(in the rows, 128 means zero)
Facts:
bastuk {klisore=petrum, sipon, flagivu, bruzo=900, boplal=669}
beda {klisore=zitik, numek=trema, bruzo=768, batrum=fopo, boplal=901}
begok {klisore=grebrofe, drubrir, flesku, bruzo=267, boplal=669}
bemel {numek=soklebrel, bruzo=900, batrum=petrum, boplal=901}
betrupo {bruzo=900, batrum=boman, boplal=901}
bobrol {numek=poskopul, bruzo=900, boplal=901}
boman {klisore=skuvolom, bruzo=768, batrum=butrer, boplal=901}
boplom {klisore=flagivu, trepi, numek=grenar, bruzo=768, boplal=901}
bravek {numek=droles, bruzo=768, batrum=zitik, boplal=669}
bredrus {klisore=vitris, plistu, numek=nanobak, bruzo=900, batrum=gregroge, boplal=901}
bregus {numek=bredrus, bruzo=267, boplal=669}
brigi {numek=kaster, bruzo=768, batrum=grimol, boplal=901}
brilam {bruzo=768, batrum=brosto, boplal=669}
bronak {bruzo=267, batrum=mugri, boplal=669}
brorik {klisore=skubra, bruzo=900, boplal=901}
brosto {klisore=nanobak, labrukar, bruzo=900, boplal=901}
brugre {bruzo=768, batrum=nanobak, boplal=669}
bruku {klisore=vitris, pupum, bruzo=900, batrum=droles, boplal=669}
budos {klisore=dradu, buklu, zasu, numek=kifim, bruzo=267, batrum=grustir, boplal=901}
buklu {klisore=petrum, vaflir, bruzo=900, boplal=669}
butrer {bruzo=900, batrum=trelo, boplal=901}
dagro {bruzo=900, batrum=drubrir, boplal=669}
danir {bruzo=900, batrum=flagivu, boplal=669}
drabos {klisore=vaflir, dukim, dritam, brigi, bruzo=900, batrum=bregus, boplal=669}
dradu {klisore=feton, bruzo=900, batrum=bravek, boplal=669}
drebol {klisore=vaflir, flagivu, bruzo=768, batrum=flesku, boplal=901}
dretrek {klisore=povun, skuvolom, numek=plenugras, bruzo=267, batrum=skuvolom, boplal=669}
dritam {klisore=grenar, bruzo=900, batrum=gofles, boplal=901}
droles {numek=zasu, bruzo=267, boplal=901}
drubrir {klisore=grebrofe, grenar, skuvolom, bruzo=768, batrum=tropos, boplal=901}
dubo {numek=nabris, bruzo=768, batrum=fluplor, boplal=901}
dukeke {klisore=brorik, tapubo, gregroge, bruzo=900, batrum=skubra, boplal=901}
dukim {klisore=sevik, bruzo=768, boplal=901}
duplus {bruzo=768, boplal=669}
feton {klisore=sevik, bruzo=267, boplal=669}
flagivu {klisore=grenar, numek=pligrik, bruzo=900, batrum=niskal, boplal=669}
flesku {klisore=grenar, bruzo=267, batrum=bruku, boplal=669}
flolazin {klisore=dubo, feton, sitak, numek=kluklun, bruzo=900, batrum=soklebrel, boplal=901}
flubrul {klisore=sevik, bruzo=900, batrum=troflum, boplal=669}
flufluk {klisore=fluplor, bruzo=768, batrum=dretrek, boplal=901}
fluplor {klisore=siflobrak, numek=sakluker, bruzo=267, boplal=901}
fopo {bruzo=768, batrum=bronak, boplal=669}
fovol {klisore=sevik, traga, vuses, bruzo=900, boplal=901}
futre {klisore=budos, dritam, bruzo=267, batrum=vodra, boplal=901}
gabam {bruzo=768, batrum=trepi, boplal=901}
gisko {klisore=vodra, bruzo=768, batrum=drebol, boplal=901}
gitra {numek=zotrus, bruzo=768, batrum=dritam, boplal=901}
gofles {klisore=povun, bruzo=768, batrum=brigi, boplal=669}
gogridok {bruzo=900, boplal=669}
gonil {klisore=nanobak, bruzo=900, batrum=kaster, boplal=901}
grebrofe {klisore=grenar, bruzo=267, batrum=toflun, boplal=901}
gregroge {klisore=drubrir, bastuk, bruzo=768, batrum=trefles, boplal=669}
grenar {bruzo=900, boplal=669}
grimol {bruzo=900, boplal=669}
grogror {bruzo=768, batrum=gonil, boplal=901}
grozo {klisore=siflobrak, bruzo=267, boplal=901}
grusos {bruzo=900, batrum=vaflir, boplal=669}
grustir {numek=pamak, bruzo=900, batrum=trema, boplal=901}
gusik {klisore=skotil, drubrir, grenar, skuvolom, numek=zadresta, bruzo=900, batrum=mabri, boplal=901}
kaster {klisore=pedar, troflum, numek=fovol, bruzo=267, boplal=901}
kifim {numek=bregus, bruzo=768, boplal=901}
kizak {klisore=notem, numek=gitra, bruzo=267, boplal=669}
klaferin {klisore=buklu, flagivu, vuses, zitik, bruzo=768, boplal=669}
klava {numek=begok, bruzo=267, boplal=901}
klepu {klisore=plibros, bruzo=768, batrum=zedista, boplal=901}
kluklun {klisore=flesku, numek=zitik, bruzo=267, batrum=safla, boplal=901}
labrukar {klisore=dukim, numek=zamek, bruzo=267, batrum=plepar, boplal=901}
lafel {bruzo=267, boplal=901}
leda {klisore=kizak, bruzo=768, batrum=bredrus, boplal=901}
lefo {klisore=vaflir, pladi, flesku, numek=grustir, bruzo=267, batrum=danir, boplal=669}
lestek {klisore=plistu, povun, bruzo=900, batrum=nabris, boplal=901}
mabri {klisore=skedrus, beda, bruzo=768, batrum=lestek, boplal=901}
makleli {klisore=dukim, toflun, bruzo=900, boplal=669}
mefir {numek=beda, bruzo=900, batrum=begok, boplal=669}
milastus {bruzo=267, batrum=grogror, boplal=901}
mugri {klisore=flesku, bruzo=900, batrum=piplu, boplal=901}
musto {klisore=drebol, numek=fluplor, bruzo=768, batrum=grozo, boplal=669}
nabris {numek=danir, bruzo=267, batrum=klepu, boplal=669}
nadon {bruzo=768, batrum=trumistos, boplal=901}
nanobak {klisore=feton, numek=povun, bruzo=768, batrum=grenar, boplal=901}
natil {klisore=drebol, gregroge, numek=kizak, bruzo=768, batrum=vaflepes, boplal=901}
niskal {bruzo=900, boplal=669}
noge {bruzo=900, batrum=zelun, boplal=901}
notem {klisore=klaferin, skotil, bruzo=768, batrum=trustul, boplal=669}
pamak {numek=trumistos, bruzo=267, boplal=901}
pedar {klisore=siflobrak, nanobak, sipon, numek=mefir, bruzo=768, boplal=901}
pefar {numek=musto, bruzo=900, batrum=lefo, boplal=901}
petrum {bruzo=768, batrum=budos, boplal=669}
piplu {klisore=klaferin, brigi, bruzo=900, boplal=669}
pladi {klisore=petrum, dukim, bruzo=900, batrum=dradu, boplal=901}
plenugras {klisore=labrukar, numek=flolazin, bruzo=768, boplal=669}
plepar {klisore=lafel, troflum, skubra, bruzo=768, boplal=901}
plibros {klisore=zadresta, bruzo=768, batrum=noge, boplal=901}
plifam {klisore=futre, boplom, gregroge, bruzo=768, batrum=labrukar, boplal=669}
pligrik {klisore=gusik, bruzo=768, batrum=brugre, boplal=669}
plistu {klisore=boman, numek=plibros, bruzo=900, batrum=taflok, boplal=901}
poskopul {klisore=klaferin, beda, numek=gusik, bruzo=267, boplal=901}
povun {klisore=dukim, grenar, skuvolom, numek=klava, bruzo=267, batrum=brorik, boplal=669}
pupum {klisore=sevik, drubrir, bruzo=768, batrum=kluklun, boplal=669}
retra {klisore=zitik, numek=plistu, bruzo=768, boplal=669}
ristur {numek=brigi, bruzo=900, batrum=leda, boplal=901}
safla {numek=dubo, bruzo=267, boplal=901}
sakluker {bruzo=768, batrum=skubrur, boplal=901}
sevik {numek=flubrul, bruzo=900, boplal=669}
siflobrak {klisore=povun, bobrol, bruzo=900, batrum=futre, boplal=669}
sipon {klisore=dukim, gofles, feton, bruzo=768, batrum=plenugras, boplal=901}
sitak {klisore=nanobak, bruzo=267, batrum=pupum, boplal=901}
skedrus {klisore=lefo, bruzo=267, batrum=ristur, boplal=901}
skidezul {numek=natil, bruzo=768, batrum=gitra, boplal=669}
skinus {klisore=bastuk, bruzo=267, batrum=dubo, boplal=669}
skotil {klisore=flesku, numek=toflun, bruzo=900, batrum=grusos, boplal=669}
skubra {klisore=dradu, bruzo=768, batrum=trakle, boplal=901}
skubrur {klisore=duplus, mefir, bruzo=900, batrum=milastus, boplal=669}
skuvolom {klisore=sevik, grenar, flesku, bruzo=768, batrum=brilam, boplal=669}
soklebrel {bruzo=900, boplal=669}
stike {bruzo=900, batrum=skinus, boplal=669}
stupefen {klisore=gogridok, tapubo, bruzo=768, boplal=669}
taflok {bruzo=768, batrum=pladi, boplal=901}
tapubo {klisore=vitris, skotil, vaflir, dretrek, bruzo=267, boplal=669}
tedren {klisore=tapubo, feton, bruzo=768, boplal=901}
toflun {klisore=dretrek, feton, bobrol, numek=troflum, bruzo=267, batrum=poskopul, boplal=669}
traga {klisore=petrum, bruzo=267, boplal=901}
trakle {klisore=kluklun, butrer, bruzo=267, batrum=plibros, boplal=901}
trefles {bruzo=267, boplal=669}
trelo {numek=ristur, bruzo=768, batrum=lafel, boplal=901}
trema {numek=petrum, bruzo=768, batrum=boplom, boplal=901}
trepi {klisore=gregroge, bruzo=267, batrum=betrupo, boplal=901}
troflum {numek=sevik, bruzo=267, boplal=669}
tropos {numek=bemel, bruzo=768, boplal=901}
trotan {bruzo=267, batrum=gabam, boplal=901}
trumistos {bruzo=267, batrum=grebrofe, boplal=901}
trustul {bruzo=768, batrum=pligrik, boplal=901}
vaflepes {bruzo=768, boplal=669}
vaflir {klisore=sevik, skuvolom, bruzo=768, batrum=pefar, boplal=669}
vedegri {numek=trelo, bruzo=900, boplal=901}
vitris {klisore=budos, bruzo=900, batrum=dukim, boplal=669}
vodra {klisore=gusik, bruzo=900, batrum=notem, boplal=901}
vuses {klisore=povun, dukim, makleli, bruzo=768, boplal=669}
zadresta {bruzo=768, batrum=skotil, boplal=669}
zamek {numek=gisko, bruzo=900, batrum=stupefen, boplal=669}
zasu {klisore=drubrir, numek=tropos, bruzo=267, batrum=dukeke, boplal=901}
zedista {klisore=fovol, grenar, bruzo=267, batrum=flolazin, boplal=901}
zelun {klisore=kifim, flagivu, bruzo=900, batrum=bemel, boplal=901}
zitik {klisore=flesku, bruzo=267, boplal=901}
zomo {bruzo=768, batrum=stike, boplal=669}
zotrus {bruzo=900, boplal=669}
zufel {klisore=bronak, brosto, bruzo=267, batrum=trotan, boplal=669}

Known rows:
[167 111 135  83 164  96  84 134 173 113 120 136 142  86 133  87 138 104
 148 150 157 133 144 144 125  74 134  94 137 106 128 157 142 133  71 131
 133 105 121]: tedren
[169 110 154  99 150  85  61 145 180 113 101 143 138  95 126  88 145  90
 154 130 151 142 142 144 117  84 113  91 128 118 131 147 142 110  72 138
 148  83 111]: pedar
[122 151 166 101 115 124 105 192 127  94 117 123 142 110 150 118 127 113
 119 117 121 121 125 140 102 104 134  92 113 133  90 152 146 148 118 126
 120 121 173]: buklu
[ 94 105 154 149 128 132 122 173 139 134  88 156 129 144 149 116 144  74
 140  97  99 164 107 149  94 109 126  66 109 184 127  94 106 137 125 145
 118 116 126]: poskopul
[145 111 125 114  98 107 114 163  98 108  68 117  90 112 138 152 130  83
  93 112 137 117 108 149 123 111 102 130  72 172 149 158 130 126  98 147
 121 111 161]: bobrol
[100  86 187 119 151 150 151 141 129 154 130 157 131 141 116 109 176 102
 153 119 103 165  80 126  94 113 153 101 136 164 142 101 126 161 161 133
 129 154 147]: sitak
[179  73 180 100 154 125 126 116 155 118 133 144 140 107 106 106 153 136
 152 161 150 148 162 111 130  98 124 132 148  97 140 143 152 112 108 103
 147 114 108]: mabri
[104  83 179 138 144 157 168 135 121 142 126 153 139 152 120 117 162 110
 142 120  97 159 111 129 109 119 150 101 139 167 140  96 121 154 163 115
 123 152 131]: skedrus
[102 103 153 143 126 144 192 117 117 153 101 146  78 133 114 183 129  92
 121 106 105 154  81  98 104 127 149 140  90 159 160  90 110 129 175 136
 133 110 123]: nabris
[129 153 129 103 114 142 123 163 105  83  89 102 108  98 146 162 109 112
  90 128 128 120 104 139 128 104 132 127  89 144 123 170 122 128 103 133
 115 111 172]: soklebrel
[164 105 144  84 179 103 130 106 158 138 152 149 118  94 118 117 132 153
 145 148 143 134 150 126 125  87 154 135 135  77 129 127 166 136 125 105
 153  85 124]: gofles
[124 149 180 101 118 124 100 196 127  92 121 118 144 117 150 112 134 116
 120 112 122 121 131 142 107 107 133  90 116 136  87 150 145 146 116 125
 120 126 172]: bastuk
[ 84 137 121 126 131 152 169 132 130 129 104 117 101 114 136 158 114  83
 106 115 107 144  86 135 115 105 166 102  82 170 142 121  80 143 122 148
 101 122 139]: trefles
[ 96 105 155 128 135 160 213 107 121 154 117 126  83 128 112 173 132 102
 111 121 101 154  79 105 117 124 164 145 101 160 156 112 103 139 166 116
 123 136 138]: bronak
[106  55 179 135 132 163 150 137 121 161 135 152 150 151 119 130 142 113
 143 137 104 174 109 123 107 133 167  96 146 154 131  86 127 155 165 134
 118 155 132]: futre
[171 111 139  92 156 124 160  84 154 116 125 116  90  89  99 147 126 120
 116 159 151 130 143 100 143 102 143 165 107  97 153 168 130 100 112 100
 145  95 111]: zomo
[126 147 131 106 108 136 137 162 107  89  91  98  96 104 138 153 111  97
  88 125 135 108 116 130 126 112 131 131  74 147 119 164 121 135 104 134
 107 120 179]: zotrus

Rows:
No name comes twice in this set of rows, the named rows included.
[ 88 135 117 143 120 136 157 143 138 135  81 131  85 121 142 169 118  65
 107  92 106 148  85 134 114 107 137 104  69 186 143 106  84 129 130 153
 109  94 129] => troflum
[147  96 193  96 126 127 121 168 103 111 122 140 136 127 124 113 162 126
 138 130 126 133 115 127 106 121 127 127 129 139 127 150 164 150 141 117
 134 150 176] => gonil
[ 97  56 108 182 146 160 222 137  76 146 124 173 133 188 154 132 136 166
 113 125  89 132 194 175 143 126 177 111 143 164 143  56 136 164 154  80
 119 135 110] => grebrofe
[148  84 179 112 116 104 107 177  99 124  92 154 114 129 126 129 155 120
 135 103 128 138 111 129 102 122 102 128 110 141 133 129 174 144 158 132
 140 114 167] => flolazin
[145  88 178  89 136 112 132 161  87 131 123 146 129 130 131 119 151 142
 130 130 133 126 108 138 108 110 142 136 124 129 134 133 177 169 152 131
 135 143 177] => pladi
[130 116 111  93 137  84 113 180  94 131 107 139 121 118 152 108 129 123
 116 112 139 104 139 169 123  96 141 104 104 137 121 130 161 189 106 152
 107 121 197] => fovol
[104  84 148 122 157 107 143 144 114 177 115 178 107 151 128 123 155 104
 152 103 110 160  74 158  97  99 150 104 113 169 159  72 150 180 169 150
 136 122 144] => labrukar
[ 89 106 103 157 166  80 189 141  92 185 155 157 126 199 176 136  95 151
 123 102 106 124 132 219  73 111 216  98  74 154 168  32 166 174 169 101
 153 108  96] => povun
[167 104 142 113 146  95  81 140 181 100 103 136 145 106 134  96 136  95
 140 131 146 140 168 154 133  89 116  92 127 122 126 146 139  98  68 112
 146  88  98] => boplom
[175  50 120 102 160 115 132 112 133 142 140 163 146 122 125 125 110 168
 139 172 158 134 196 142 144 104 161 136 147  78 146 105 174 136 107 118
 144 100 100] => boman
[154  87  76 131 176  96 180 101 119 137 156 168 130 140 152 123  98 209
 114 153 131 101 249 186 166  93 180 140 140  72 129  82 186 147 119  63
 149  63  93] => skuvolom
[124 146  78  93 128  77 125 151  89 137  86 131  75 104 151 166  93 111
  93 107 142 105  96 170 126  89 139 139  53 142 147 128 157 166 112 170
 123  78 184] => sevik

The same elements again, as new rows of numbers:
Known rows:
[153 164 145  99 109 143 169 170 158 118 130  83 149 110 142 160 137 106
  87 124 167  91 139 158  85  94  95  92 131 138 131 131 168]: grogror
[165 147 130 102  88 144 117 154 142 108 119 107  77 103 133 155 161 107
  95 156 154 120 139 140 102 148 101  92 135 165 125 124 172]: milastus
[151 152 126  89  74 152 111 131 144 111 118 104  58 103 125 167 149 125
  91 152 140 117 126 132 107 151  99  92 157 129 151 121 190]: trepi
[115 159 152 136  97 133 127 139 152 123 130  98  70  92 130 155 150 121
  89 131 170 120 165 152  96 142  99 107  88 171 149 128 170]: grimol
[147 177 143  76 136 152 138 146 154 115 130  88 116 118 125 177 143 122
  82 111 158  99 125 153 104  86  93  76 169 108 181 124 188]: pedar
[155 165 145 101 128 145 164 182 155 115 132  83 146 111 135 164 165 106
  90 129 171  97 142 166  92  93  93  90 141 131 124 131 166]: kifim
[149 157 135 113  75 151 159 153 168 113 141  88 146 109 137 183 102 116
  88 133 146  79 111 142 101 106  91  87 150  94 159 139 179]: gisko
[141 151 145 161  95 133 127 152 149 127 130 104 109  96 127 157 158 118
  87 153 157 114 152 146 101 122 101 108  85 157 165 130 167]: stike
[153 168 143 101 120 145 163 172 165 114 134  83 139 110 135 168 155 111
  89 123 171  86 141 160  97  98  93  89 141 131 126 133 170]: trema
[164 143 125  94  73 154  97 129 142 109 114 104  73 103 126 177 144 115
  91 158 132 117 107 137 108 140 100  90 160 127 165 123 189]: sitak
[141 148 140 157  84 142  98 121 149 127 128  99 102  96 124 168 132 125
  87 151 135 115 121 133 108 116 101 105 118 116 207 130 180]: siflobrak
[143 151 145 166 102 135 123 144 151 125 129 103 113  94 128 158 165 116
  88 147 157 111 151 147  98 126 100 108  99 156 165 131 167]: gogridok
[117 157 146 136  81 141 115 120 147 122 129  97  76  93 126 170 117 131
  87 130 148 119 135 140 101 136  98 102 111 135 188 128 181]: bruku
[154 170 143  81  92 144 160 178 146 114 140  96 147 104 135 168 158 107
  93 123 168 105 148 173  97  99  95 101 130 131 135 130 169]: brugre
[114 170 142 145  98 142 125 127 168 126 123 104  69 101 119 146 148 140
  83 143 152 113 149 132 102 139  99  96 122 130 163 127 191]: brorik
[168 147 142  97  48 148 167 193 146 114 132  78 172  94 145 166 160 105
  92 135 158 109 124 171  80  91  99 110 130 116 123 135 158]: zadresta
[137 149 131 102  95 153 103 119 151 108 118  87  50 101 125 180 132 126
  90 145 146 115 127 140 104 162  94  91 154 137 144 122 185]: traga

Rows:
No name comes twice in this set of rows, the named rows included.
[166 162 150  79 115 142 135 172 128 107 141  97 152 112 134 185 155  94
  97 128 164 104 139 168 113  68  97  94 141 143 165 129 166] => skidezul
[166 152 147 114 106 145 158 179 147 116 139  79 158 106 135 187 147 101
  91 131 167  94 129 172  94  83  95 100 129 125 149 133 161] => zomo
[145 176 134  82 103 158 154 149 171 119 122  87 121 110 129 177 147 121
  81 114 149  98 116 161  89  95  93  80 163  99 164 127 192] => nanobak
[111 162 144 134  95 127 111 129 113 134 147 122  91 104 123 123 107 141
 100 150 152 134 154 104 114 138 100 118 139 111 209 119 173] => flagivu
[118 154 147 138 126 137 100 138 143 121 111  77  98  97 130 155 173 119
  91 139 167 137 154 145  92 109 107 102 111 171 154 123 161] => bobrol
[ 97 167 139 120  90 144 123 116 164 122 116 100  53  96 126 156 132 137
  84 124 150 117 145 135  98 149 100  95 122 143 175 126 194] => brosto
[175 141 135  98  69 149  95 133 129 111 127 102  80 100 125 181 135 116
  93 158 137 118 116 146 110 142 100 101 145 128 169 123 181] => zufel
[139 150 131 106  84 133 122 128 111 121 159 125  64 109 123 133  89 142
 107 163 147 120 148  96 125 187  89 119 167  79 153 119 169] => flesku
[156 162 143  74  80 148 145 148 142 114 146 108 136 109 136 179 102 105
  92 123 144  94 118 156 111  87  96  95 144 112 199 132 182] => musto
[125 165 141 140  93 140 135 132 155 132 131 105  77  98 119 148 148 141
  83 137 148 115 148 139  99 143  97 103 110 128 171 125 191] => piplu
[117 182 143  62 100 151 155 146 162 118 131  87  88 109 132 164 120 136
  85  99 162 101 134 146  84 128  93  87 163 105 160 124 193] => dukim
[130 156 133  84  96 152 115 127 149 115 113  81  39  99 126 159 157 134
  89 137 151 132 134 142  87 175  93  94 157 126 125 114 184] => poskopul
[118 143 142 157  46 142 121 122 153 121 137  96  86  90 128 179  95 128
  90 139 135 104 121 139 108 142  97 110 110 122 192 136 177] => flubrul
[138 179 139  85 114 150 171 160 164 122 130  94 115 114 131 159 138 130
  83 116 162  93 139 148  82 114  91  83 156 109 140 126 188] => plepar

